Here are made-up elements, facts about them, and rows of numbers that follow some of those facts. Name the element behind each unnamed row.

How the elements are related:
K100 | β pokle | μ c
K177 | β pokle | μ e | ψ K782
K429 | β pokle
K245 | β pokle
K807 | β siske | μ a | ψ K347
K549 | β skeskim
K163 | β pokle | μ h
K329 | β skeskim | μ j
K912 | β skeskim | μ m | ψ K104
K745 | β skeskim | μ i
K310 | β skeskim
K916 | β pokle
K772 | β siske | μ a | ψ K782
K935 | β siske | μ d | ψ K347
K352 | β pokle
K562 | β siske
K271 | β skeskim | μ j | ψ K549
K337 | β skeskim | μ b
K961 | β siske | ψ K912
K741 | β skeskim | μ k | ψ K352
K720 | β siske
K609 | β skeskim | ψ K104
K236 | β skeskim | μ a | ψ K835
K683 | β skeskim | μ k
K361 | β skeskim | μ c
K528 | β siske | μ g | ψ K109
K109 | β pokle
K656 | β siske | ψ K809
K196 | β skeskim | μ f
K165 | β pokle | μ l
K835 | β skeskim | μ e | ψ K130
K565 | β siske | μ a
K984 | β siske
K901 | β pokle | μ i | ψ K625
K882 | β siske
K987 | β siske
K181 | β pokle | ψ K673
K472 | β pokle
K829 | β skeskim | μ a
K126 | β pokle
K127 | β pokle | μ h | ψ K291
K223 | β pokle | ψ K782
K624 | β pokle | μ a
K580 | β siske | μ b
K273 | β skeskim | ψ K683
K779 | β siske | μ e | ψ K824
K557 | β siske | μ d
K621 | β skeskim
K922 | β skeskim
K65 | β siske | μ f
K544 | β siske | μ i | ψ K835
K927 | β siske | μ h | ψ K683
K706 | β pokle | μ e
K914 | β pokle | μ g
K390 | β siske | μ d
K752 | β siske | μ a | ψ K882
K701 | β siske | ψ K262
K638 | β siske | μ k
K642 | β skeskim | μ k
K61 | β pokle | μ a | ψ K245
K238 | β pokle | μ e | ψ K835
K14 | β pokle | μ d
K172 | β skeskim | μ c | ψ K310
K782 | β siske | μ c | ψ K632
K673 | β siske
K625 | β pokle
K157 | β pokle | μ m | ψ K361
K892 | β siske | μ l
K864 | β siske | ψ K472
K2 | β pokle | μ g | ψ K784
K887 | β siske | μ j | ψ K429
K396 | β siske | μ g | ψ K390
K117 | β skeskim | μ m
K581 | β pokle | μ f
K824 | β pokle | μ c
K234 | β siske | μ e
K130 | β pokle
K272 | β siske | μ b | ψ K912
K262 | β pokle
K314 | β skeskim | μ l
K632 | β pokle | μ e
K862 | β siske
K809 | β siske
K104 | β pokle
K574 | β pokle | μ d | ψ K916
K784 | β pokle
K71 | β pokle | μ f | ψ K782
K347 | β siske
K334 | β siske
K291 | β pokle
K681 | β siske | μ a | ψ K562
K34 | β pokle | μ j
K873 | β pokle | μ k

Named rows:
[-0.56 -0.07  0.03 -0.47 -0.96 -1.52  0.16 -0.42 -0.01  0.19  0.17  0.05
  1.59 -0.22 -0.19  0.03  0.20  0.20  0.06 -0.27  0.78 -1.16 -1.14  0.48
 -2.01  0.75]: K824
[-1.07 -0.32  0.57  0.99 -0.39 -1.79  0.14 -0.28  1.82  0.77  0.26 -0.49
  2.57 -0.36  1.14 -6.66 -0.09 -0.27 -0.74 -0.89  0.39  1.41  1.88 -1.19
 -1.10  2.29]: K337
[ 0.98 -0.03 -0.20 -1.56 -1.72 -0.24  0.13  0.82 -1.26 -1.02  0.60  0.00
 -1.00  0.28 -0.20 -0.32  2.93 -0.04  0.33  0.64  0.47  0.30  2.48  0.00
  0.17  1.35]: K829
[ 0.85  0.26 -0.62 -0.79  0.81 -0.94  0.09  0.10  2.17 -1.25 -0.43  0.46
  1.69  0.32  0.38 -2.39 -1.11  0.97  0.02 -0.18  1.52 -0.20  1.08  0.42
 -0.79 -1.31]: K347
[ 0.14  0.64 -0.02  0.27  0.41 -0.96 -0.09 -1.36 -1.40  0.54  0.19 -0.14
 -0.09 -0.40 -1.44  6.83 -2.19  1.58  0.12  0.28 -1.04 -0.14 -1.40  0.09
  1.70  0.59]: K177
[-1.50  0.13  0.47 -2.08 -0.20 -1.82  0.43  0.61  1.12  0.21 -0.02 -0.60
  0.81  0.61  0.76  3.71  0.16  0.92 -0.76  0.90 -0.22  0.86 -2.19  0.01
  2.98  1.65]: K329
[-0.04  0.00  0.12  0.35  0.62  0.96 -0.82  0.36 -0.34 -1.11 -0.23  0.36
 -2.96  0.45  0.36  2.58 -0.61 -1.47 -0.10  0.72  0.00  0.24  0.91  0.10
  2.24 -1.43]: K557
[-0.35 -0.06  0.11 -0.29 -0.99 -1.40 -0.11 -0.34 -0.24  0.01  0.28  0.08
  1.10 -0.22 -0.30  0.54  0.20  0.18  0.07 -0.22  0.76 -1.16 -0.70  0.48
 -1.75  0.59]: K916
[-0.20 -0.02 -0.56  0.20  0.48  0.99  0.29 -0.03  1.34 -0.59 -0.37  0.47
 -0.36 -0.14  0.14 -1.47  0.01 -0.13 -0.39  0.31  1.02 -0.07  0.59  0.55
 -1.68 -0.14]: K987
[-1.71 -0.42  0.96  0.40 -0.48 -3.34  0.08 -0.77 -1.07  1.35 -0.47 -0.04
  1.98  0.25  1.91 -4.04 -1.41 -2.60  0.32 -1.21 -0.43 -0.13 -0.71 -1.07
  0.59  0.21]: K873
[-1.64 -1.28  1.20  0.15 -0.75 -1.93  0.49  0.18  0.43  1.30 -0.42 -0.42
  1.51 -0.27  1.43 -7.58  0.56 -1.85 -0.12  0.05 -1.61  1.30 -0.36 -2.45
  1.28  1.19]: K683
[ 0.30 -0.07 -0.29 -0.84 -0.45 -0.64  0.75  0.42  0.98  0.19  0.34 -0.29
  1.49 -0.09  0.07 -2.00  1.12  2.21 -0.19  0.15 -0.42  0.63  0.50 -0.31
 -1.03  1.59]: K172
[-0.11 -0.02  0.76 -0.15 -0.84 -1.15 -1.18 -0.02 -1.85 -0.48  0.41 -0.01
 -1.67  0.35 -0.07  4.74 -0.39 -1.27  0.34  0.18 -0.33 -0.85 -0.36  0.03
  2.28 -0.65]: K14
[ 0.32  0.36 -0.52  0.18 -0.46 -2.05  0.62 -1.53 -1.82  0.30  0.22  0.42
  0.52 -0.55 -0.73  2.36 -1.17  1.64  0.38 -0.05 -0.74 -0.59  0.46  0.13
 -1.46  1.35]: K223
[ 0.79  0.26  0.59  0.47  1.37  3.20 -0.99  0.43 -1.41  0.02 -0.69 -0.35
 -2.92  0.49 -0.52  1.66 -0.46 -3.77  0.51  0.23 -0.01  1.20 -0.09 -0.62
  5.58 -2.85]: K65
[ 0.79  0.28  1.10 -0.70 -0.07  1.52 -0.92  0.84 -1.69  0.43  0.10 -1.16
 -1.54  0.57 -0.60  1.86  1.10 -2.80  0.49  0.14 -0.29  1.88  0.23 -1.25
  6.72 -0.65]: K196
[-1.46 -0.40  0.85 -0.19 -0.42 -2.57  0.53 -0.06  0.12  1.15 -0.32 -0.46
  1.96  0.38  2.13 -6.08 -0.12 -1.88 -0.21 -0.74 -0.43  1.63  0.90 -1.65
  1.72  1.63]: K642

Rows to name:
No name comes twice in this set of rows, the named rows included.
[ 1.31  0.67  0.62  0.44  0.39  0.25 -0.70 -1.05 -4.44  0.90 -0.14 -0.40
 -1.98  0.07 -1.43  5.53 -1.67 -1.96  1.26 -0.13 -1.76  0.70 -0.22 -1.05
  5.85 -1.33]  K71
[ 0.19  0.80  0.41  1.25  0.63  0.87 -0.30  0.31 -0.32  0.56  0.25 -0.45
 -0.25 -0.34  0.26  7.39  0.58  1.39 -0.40 -0.61 -1.52 -0.93 -2.65  0.37
  1.19 -0.86]  K238
[ 1.33 -0.13 -0.31 -0.76 -1.35 -0.80 -0.15  0.17 -2.59 -0.69  0.46  0.49
 -1.07  0.12 -0.51  1.61  1.23  0.53  1.07  0.08 -0.67 -1.47  0.81  0.29
 -1.08 -0.68]  K61
[ 1.53  0.22 -0.11 -0.32  1.43 -0.55 -0.83  0.58  0.29 -1.55 -0.28  0.43
 -1.29  0.82  0.45  1.87 -1.95  0.81  0.48  0.18 -0.75  0.11  1.26 -0.29
  2.94 -2.99]  K935
[ 0.44  1.25  0.36  1.32  0.78  2.27  0.26  1.23  0.76  0.44  0.38 -0.92
 -0.64 -0.35  1.32  6.90  3.01  1.99 -1.20 -0.48 -1.77  0.67 -1.02 -0.05
  2.24  0.66]  K835
[ 1.74  0.55 -0.39 -0.22 -0.95  0.97  0.59  1.32 -1.66 -0.75  0.57  0.02
 -1.62 -0.04  0.98  1.97  4.30  1.29  0.15 -0.07 -1.45  0.03  2.40 -0.11
 -0.11  0.65]  K236
[ 1.64  0.35 -1.35 -0.01  0.22  0.68  0.70 -0.73 -2.41 -1.19 -0.28  1.10
 -2.90 -0.17 -0.59  1.22  0.00  0.51  0.72  0.88 -0.67  0.15  3.28  0.24
 -0.60 -0.06]  K772
[ 0.22 -0.12 -0.11 -0.13 -0.58 -1.23  0.11 -0.27 -0.45  0.14  0.31  0.14
  0.98 -0.22 -0.31  0.39 -0.14  1.42  0.30 -0.33 -0.45 -1.14 -0.79  0.22
 -1.85  0.02]  K181
[ 0.38 -0.85  0.14  1.62  1.12  2.51 -0.28  0.15  1.00  0.05 -0.42  0.16
 -1.37 -0.74 -0.72 -3.03 -0.54 -0.05 -0.02  0.61 -1.49  0.25 -0.39 -1.06
 -0.20 -1.80]  K927
[-1.07 -0.37  0.05  2.10  1.00 -0.05  0.09 -0.72  2.14  0.35 -0.52  0.32
  1.17 -0.43  1.23 -6.87 -1.60 -1.25 -0.69 -0.80  0.75  0.75  1.55 -0.61
 -2.21  0.19]  K580

Now the same elements, written a new way:
Known rows:
[ 1.55 -2.02  0.36 -1.89  1.29  3.13 -0.57 -1.77 -0.01  3.74  0.81 -2.04
 -1.10 -2.71 -1.80 -1.83 -1.12 -0.21 -0.16 -0.40  3.25  0.96  0.14 -2.55
  1.92 -0.92 -1.64  2.38]: K337
[ 1.81 -2.51  3.12 -1.75  0.86  3.18 -4.67 -1.01  0.33  2.56 -0.07 -1.61
  0.63  0.71 -0.25 -0.55  1.96  0.30 -2.21 -1.90 -0.26  0.72  2.90 -3.19
  2.34  1.41  1.03  3.22]: K912
[ 0.06 -1.71 -2.30 -3.04  2.71  3.10 -1.76  0.81 -1.41  1.62  4.41 -2.63
 -1.40 -2.48  2.23 -4.19  0.36  2.11  0.95 -1.61  0.84  0.87  2.49 -4.67
  5.98 -1.20  2.59  1.10]: K329
[ 3.28 -2.30 -0.47 -4.12  1.13  3.10 -4.13  1.39 -0.63  1.92  2.45 -1.32
  0.06 -1.56 -0.07 -3.76 -1.45  1.17 -0.27 -0.59  2.84  1.09  0.60 -2.43
  3.19  1.71 -1.34  4.22]: K741
[ 1.58 -1.22  0.66 -3.87  1.43  2.13 -0.97  0.45  0.64  0.58  0.73 -2.91
 -2.53 -2.76 -0.22 -3.44 -2.11  0.13 -0.59  0.98  0.67  0.89  0.44 -3.27
  4.06 -1.31 -0.53  0.80]: K352
[ 1.56 -1.96 -0.82 -3.33  1.31  2.81 -1.21 -1.04 -0.24  2.50  1.95 -1.97
 -1.00 -2.31  0.08 -2.97 -0.85  0.15  0.98 -0.82  2.26  0.79  0.91 -3.27
  3.20 -0.59 -0.26  1.60]: K310
[ 0.92 -1.14  3.04 -1.41  2.61  2.55 -1.40  1.57  1.76  3.84  0.74 -2.37
 -2.94 -2.29 -0.98 -3.51 -2.64 -2.58 -3.01  1.51  2.29  3.04 -0.46 -2.96
  2.18 -2.65 -1.84  2.80]: K238
[ 3.42 -0.84 -0.20 -7.34 -0.12  1.63 -1.17 -0.26  1.28 -2.21  0.09 -1.77
 -1.36 -2.50  0.32 -4.15 -1.94 -2.57  2.17  0.97  1.48  1.89 -0.42 -4.19
  4.09 -1.58 -2.81  0.12]: K581
[ 2.81 -1.32  2.03 -5.02 -0.34  2.08  0.45 -2.23  2.39  0.73 -1.91 -2.10
 -1.78 -2.24 -1.44 -2.55 -3.09 -3.02  0.75  1.64  1.49  1.15 -0.76 -2.43
  1.36 -1.63 -2.54 -0.25]: K914
[ 0.13 -1.01 -0.89 -3.54  2.88  2.42 -1.56  2.29 -0.59 -0.23  3.20 -3.62
 -2.98 -2.98  1.99 -4.60 -0.85  2.10 -0.54  0.11 -0.80  0.94  1.94 -4.75
  6.77 -1.83  2.30  0.36]: K34
[ 1.51 -1.91 -0.78 -3.35  1.34  2.83 -1.15 -1.03 -0.23  2.45  1.98 -2.03
 -1.05 -2.33  0.03 -2.96 -0.84  0.13  0.88 -0.78  2.23  0.79  0.94 -3.22
  3.20 -0.61 -0.24  1.58]: K549
[ 1.90 -0.94 -2.27 -3.18 -0.12  3.86 -0.80  0.93  1.31  1.36  1.02 -1.75
 -1.38 -2.86 -0.26 -2.01 -0.15 -0.85 -0.03  0.78  1.86  0.35 -0.78 -4.98
  4.35 -3.29 -0.57  1.34]: K390
[ 2.16 -1.81 -0.97 -1.52 -0.27  3.58 -0.88  0.27  1.42  3.46 -0.31 -1.93
 -1.85 -3.09 -2.01 -1.23 -1.24 -0.88 -1.48  1.23  2.04 -0.59 -1.06 -3.38
  2.35 -2.19 -1.08  2.00]: K580
[ 1.65 -1.28  0.72 -3.74  1.43  2.16 -1.00  0.47  0.50  0.60  0.70 -2.93
 -2.56 -2.84 -0.27 -3.46 -2.09  0.04 -0.55  0.92  0.56  0.88  0.51 -3.31
  4.08 -1.32 -0.54  0.78]: K126
[ 0.39 -1.64 -0.48 -1.17  1.96  2.13 -0.18 -1.62 -0.19  4.18  1.87 -2.80
 -1.34 -2.57 -0.82 -2.41 -0.79 -0.07  0.22 -0.74  2.34  0.74  0.72 -3.24
  3.08 -1.32  0.27  1.03]: K314
[ 3.23 -3.00 -1.04 -4.39  1.13  3.11 -3.57  0.58 -1.35  1.54  2.12 -1.22
 -1.10 -2.79 -0.35 -3.57 -1.24  1.38  0.03 -0.94  2.62  0.28  1.07 -2.45
  3.12  1.29 -1.75  3.99]: K642
[ 2.36 -0.26 -2.49 -3.48 -0.20  0.76 -1.49  2.23  3.63  3.69 -0.16 -0.91
  1.42 -2.47 -0.39 -2.17 -2.29 -0.40 -0.24  1.54  1.62  0.79 -1.06 -2.72
  3.08 -0.78  0.10  1.26]: K927

Rows to name:
No name comes twice in this set of rows, the named rows included.
[ 0.72 -0.92 -3.02 -2.49  1.23  3.57 -2.69  3.68  0.74  1.74  3.67 -2.54
 -1.02 -1.61  2.22 -3.71  0.03  1.24 -0.64  0.32 -0.15  0.10  0.87 -5.55
  6.46 -2.08  3.54  0.99]  K887
[ 2.81 -1.90 -1.90 -5.26  1.64  1.83 -2.72  1.53  0.40  2.27  1.45 -0.19
  0.94 -3.83  0.08 -2.90 -1.92  3.15 -0.02 -0.64  2.55  1.33  1.14 -1.29
  3.03  1.46 -1.40  4.15]  K683
[ 3.82 -2.77 -2.40 -3.95 -0.44  3.57 -3.88  2.75  0.10  1.23  0.98 -1.10
 -1.83 -3.22 -0.64 -2.96 -1.31  0.65 -1.31  0.65  1.37 -1.22 -0.15 -3.31
  3.56  0.11 -1.15  3.60]  K638
[ 1.36 -0.50  0.51 -3.98  1.56  2.77 -0.28  0.34  0.63 -0.25  0.83 -2.77
 -2.24 -3.04 -0.37 -3.03 -1.26 -0.32 -0.19  0.96  1.45  1.91  0.06 -4.20
  4.71 -2.79 -1.35  0.87]  K14
[ 1.51 -1.80  0.90 -3.76  1.85  2.23 -1.32  0.76  0.59  1.11  1.02 -2.53
 -3.34 -3.27  0.27 -4.23 -2.17 -1.16 -0.82  0.74  0.62  1.27  0.77 -3.50
  3.57 -1.89 -0.79  1.10]  K130
[ 0.05 -1.09 -1.71 -2.85  2.76  3.03 -2.35  1.60 -0.68  2.04  4.77 -2.70
 -0.26 -1.13  2.51 -4.26  0.15  1.89  0.75 -1.31  1.07  1.69  2.03 -4.65
  6.06 -0.82  3.01  1.32]  K271
[ 1.22 -0.43 -1.02 -3.82  1.78  1.68 -1.05  0.62  1.95  3.53  1.55 -0.98
  1.99 -1.99  0.55 -2.59 -1.61  1.49  0.69 -0.26  2.34  2.59  0.66 -2.19
  3.26 -0.19  0.43  1.92]  K273
[ 1.25 -1.09  1.89 -1.54  1.84  2.36 -0.16 -0.20  0.65  2.20 -0.25 -3.25
 -2.81 -3.43 -2.44 -2.04 -2.19  0.03 -2.12  1.44  1.82  1.26 -0.48 -2.69
  3.03 -1.94 -2.05  1.85]  K706
[ 1.39  0.11  1.14 -3.73  1.71  2.70 -0.82  1.06  1.41  0.10  1.12 -2.87
 -1.09 -1.78 -0.11 -3.20 -1.42 -0.51 -0.38  1.29  1.67  2.75 -0.37 -4.12
  4.77 -2.45 -0.95  1.05]  K574
[ 0.95 -1.45 -1.82 -0.79  0.40  2.59 -0.52  0.48  1.22  3.85  0.69 -2.64
 -2.09 -2.94 -1.08 -1.82 -0.95 -0.78 -1.11  0.87  1.14 -0.72 -0.46 -4.08
  3.53 -2.54  0.80  0.62]  K892
[ 1.63 -1.42  1.61 -3.28  1.15  1.38 -2.23 -0.12  0.40 -0.10 -0.23 -2.93
 -2.18 -2.27 -0.51 -2.36 -0.09 -0.69 -1.21  0.15 -0.45  0.88  1.44 -4.19
  4.33 -1.03 -0.59  0.84]  K104

Now the same elements, written a new way:
Some elements and their rows:
[-1.24 -0.45 -2.18 -0.10 -1.88 -0.92  1.19 -0.23  0.70 -0.16 -2.61  1.01
 -0.22]: K177
[-1.14 -1.14 -0.12  0.45 -1.87 -0.64  0.72 -1.77  0.43 -0.55  0.77  0.65
  1.65]: K807
[-0.46  0.45 -0.46  0.36 -0.48 -0.30  0.77 -0.69  1.24 -1.62  0.55 -0.15
 -0.25]: K745
[-0.99 -1.26 -0.37  0.74 -2.01 -0.53  0.84 -0.75  1.40 -0.63 -0.54  1.43
  0.30]: K580
[-0.92 -1.37 -0.35  0.55 -1.31 -0.76  0.85 -1.51  1.37 -1.20  0.56  0.20
  0.85]: K549
[-0.99 -1.76 -0.08  0.63 -1.07 -0.99  0.74 -1.81  0.74 -0.89  1.76  0.02
  1.54]: K271
[-0.76 -1.52  1.44  0.56 -0.37 -1.03  0.52 -2.90  0.46 -1.25  3.13 -0.69
  3.00]: K172
[-1.30 -2.23 -0.55  0.64 -2.20 -1.29  0.77 -2.07  1.26 -0.48 -0.34  1.02
  0.83]: K892
[-1.31 -1.23 -1.31  0.19 -0.11 -0.87  0.92 -1.53  0.93 -1.19 -0.26  0.72
  1.18]: K625
[-1.27 -1.17 -1.26  0.18  0.63 -1.13  0.78 -1.56  0.19 -0.99  1.09  0.38
  1.44]: K61
[-1.13 -0.99 -1.49  0.15 -1.88 -0.36  1.32 -1.21  1.44 -1.25 -2.18  1.78
  0.50]: K914
[-0.88 -1.12  0.66  0.57 -1.13 -1.04  0.63 -2.29  1.35 -1.38  0.83 -0.51
  1.82]: K196
[-0.99 -1.20 -0.24  0.74 -2.29 -1.12  0.58 -1.61  0.92 -0.44 -0.28  0.92
  0.68]: K656
[-1.19 -1.02 -1.89  0.61 -1.80 -1.17  0.77 -0.49  1.36 -0.42 -1.26  0.98
 -1.23]: K638
[-1.29 -0.98 -1.43  0.22 -0.52 -1.18  0.82 -1.51  0.58 -0.94 -0.41  0.61
  1.01]: K181
[-1.33 -1.20 -1.34  0.19 -0.01 -0.92  0.92 -1.50  0.93 -1.19 -0.27  0.74
  1.14]: K784
[-1.27 -0.57 -2.02  0.04 -1.09 -0.73  1.20 -0.34  1.22 -0.85 -2.31  1.13
 -0.13]: K632

Rows to name:
No name comes twice in this set of rows, the named rows included.
[-0.84 -2.01  1.98  0.14 -1.76 -0.86  0.85 -2.49 -0.13  0.22  1.95  0.17
  3.47]  K782
[-0.87 -1.15 -0.60  0.57 -1.45 -0.42  0.98 -0.70  1.48 -1.14  0.10  0.58
  0.33]  K337
[-0.83  0.78 -1.52  0.08  0.35 -0.80  0.72 -0.69  0.46 -1.33 -0.42  0.26
 -0.13]  K901
[-0.79 -1.74  1.60  0.53 -0.01 -0.72  0.63 -2.88  0.81 -1.53  3.24 -0.58
  3.16]  K361
[-0.89 -1.53 -0.09  0.48 -0.22 -0.70  0.85 -1.53  0.93 -1.28  2.09 -0.09
  1.30]  K829
[-1.09 -0.75 -1.67  0.18 -2.31 -0.65  1.13 -1.26  1.12 -0.97 -2.28  1.67
  0.29]  K2
[-1.60 -2.02 -1.77  0.15 -0.42 -1.36  1.01 -2.02  0.91 -0.99 -0.42  0.69
  1.29]  K165
[-1.41 -1.86 -0.84  0.20  0.62 -0.84  0.95 -1.69  0.61 -1.18  1.03  0.65
  2.03]  K34
[-0.98 -1.17  0.90  0.72 -1.68 -1.13  0.45 -2.33  1.29 -0.86  0.09  0.29
  1.75]  K65
[-1.07 -0.95 -2.19  0.45 -1.21 -1.08  0.92 -0.44  1.42 -0.94 -0.60  0.19
 -1.15]  K642
[-1.27 -0.94 -0.27  0.23  0.11 -1.21  0.69 -2.27  0.92 -1.37  0.03  0.02
  2.15]  K581

